Here is a tiny trained network, its code and every weight. The questions are about switching its units off for an input and a class, where a switched-off unit gives its printed mean instead of its output.

import numpy as np


def w(rows, s, z=0):
    codes = np.array(rows[::2]) - 128.0
    scale = np.full(codes.shape[1], s)
    scale[-1] = z or s
    return codes * scale


def f(y):
    return y / 2 * (1 + np.tanh(0.7978845608 * (y + 0.044715 * y**3)))


def log_softmax(a):
    a = a - a.max(-1, keepdims=True)
    return a - np.log(np.exp(a).sum(-1, keepdims=True))


def net(x, mask):
    res = np.array(x, float).reshape(1, 3) / 4 @ E
    y = f(res @ A[0][:, :-1].T + A[0][:, -1])
    res = res + np.where(mask, y, B[0][:, -1]) @ B[0][:, :-1]
    return log_softmax(res[-1] @ U[:, :-1].T + U[:, -1])


A, B = {}, {}
E = w([
[186,27,222,82,203,206],'x0',
[158,148,253,198,52,146],'x1',
[2,185,174,40,101,167],'x2',
],0.0084)
A[0] = w([
[152,147,202,188,61,137,66],'N1',
[210,92,114,187,127,62,114],'N2',
[216,35,141,167,154,73,229],'N3',
[95,159,18,119,137,54,184],'N4',
[188,118,182,83,225,254,225],'N5',
[221,129,105,189,131,109,155],'N6',
[59,143,157,65,102,172,64],'N7',
[188,71,199,30,225,184,209],'N8',
[135,214,103,146,94,36,2],'N9',
[87,181,168,68,118,152,176],'N10',
[128,74,70,46,230,129,109],'N11',
[69,157,205,85,66,144,74],'N12',
[92,93,38,54,191,103,116],'N13',
[142,122,221,193,5,146,50],'N14',
[168,85,119,209,151,48,119],'N15',
],0.0068,0.00069)
B[0] = w([
[216,174,185,43,224,94,190],'N1',
[71,84,29,45,136,180,198],'N2',
[60,92,89,127,111,134,213],'N3',
[198,183,170,153,92,81,232],'N4',
[131,184,155,207,44,106,240],'N5',
[56,84,92,123,192,208,192],'N6',
[49,46,78,89,145,182,188],'N7',
[122,195,128,233,2,132,254],'N8',
[48,199,120,232,44,132,206],'N9',
[66,63,108,137,174,183,183],'N10',
[224,178,215,119,124,98,206],'N11',
[115,65,117,94,169,189,195],'N12',
[204,91,201,80,198,59,210],'N13',
[244,162,188,61,204,37,218],'N14',
[62,62,52,76,134,200,190],'N15',
],0.0058,0.0068)
U = w([
[133,161,140,232,1,117,69],'0',
[233,122,167,60,219,58,254],'1',
[53,34,76,81,168,219,47],'2',
],0.009,0.00065)

Each question gives the input, the list of numbers given to net, and the class t.
The units are the neurons (one row each of A and B). Each row of codes is followed by its name. A weight is (code - 128) times the scale printed after its matrix; where a second scale follows, it is the last column's (A, B and U).
mask holds one flag per neuron, in row order. A switched-off neuron (its flag False) gives its mean, the last column of its row in B, instead of its output. The means were averaged over made-up inputs and are rounded, as every weight is.
A unit's drop is (log p(t) with every unit on - log p(t) with that unit switched off) / (log p(t) with every unit on - log p(t) with every unit switched off).
The circuit of an input: a set's keep is (log p(t) with only the set's units on - log p(t) with every unit switched off) / (log p(t) with every unit on - log p(t) with every unit switched off). Starting from the 12 units with the biggest drops (on a tie, the unit counted first), units are removed one at a time, each time the one whose removal leaves the highest keep (on an exact tie, the one counted first), for as long as the keep stays at least 0.8.
circuit, biggest first: the units of the circuit, biggest drop first
k most important neurons: the k neurons with the biggest drops, biggest first
drop when u is switched off: that unit's drop, to one decimal
input [6,8,5], class 1: circuit, biggest first	[N14]
input [-2,1,4], class 2: circuit, biggest first	[N8 N11]
input [8,-4,-8], class 0: 3 most important neurons	[N8 N5 N11]
input [-3,-4,-6], class 2: circuit, biggest first	[N15 N2]
input [-7,8,-7], class 1: 3 most important neurons	[N14 N1 N8]
input [-1,-5,-6], class 2: 3 most important neurons	[N15 N14 N2]
input [6,-8,1], class 1: 2 most important neurons	[N13 N11]
input [-7,-8,2], class 1: 3 most important neurons	[N13 N8 N5]
input [-2,3,2], class 1: 2 most important neurons	[N8 N5]
input [-5,-8,2], class 1: 2 most important neurons	[N13 N8]
input [4,6,5], class 1: 3 most important neurons	[N14 N1 N9]
input [8,5,-6], class 0: drop when N5 is switched off	0.5
input [8,4,-2], class 0: drop when N8 is switched off	0.2
input [-4,-8,1], class 1: circuit, biggest first	[N13]
input [7,3,5], class 0: drop when N5 is switched off	0.3
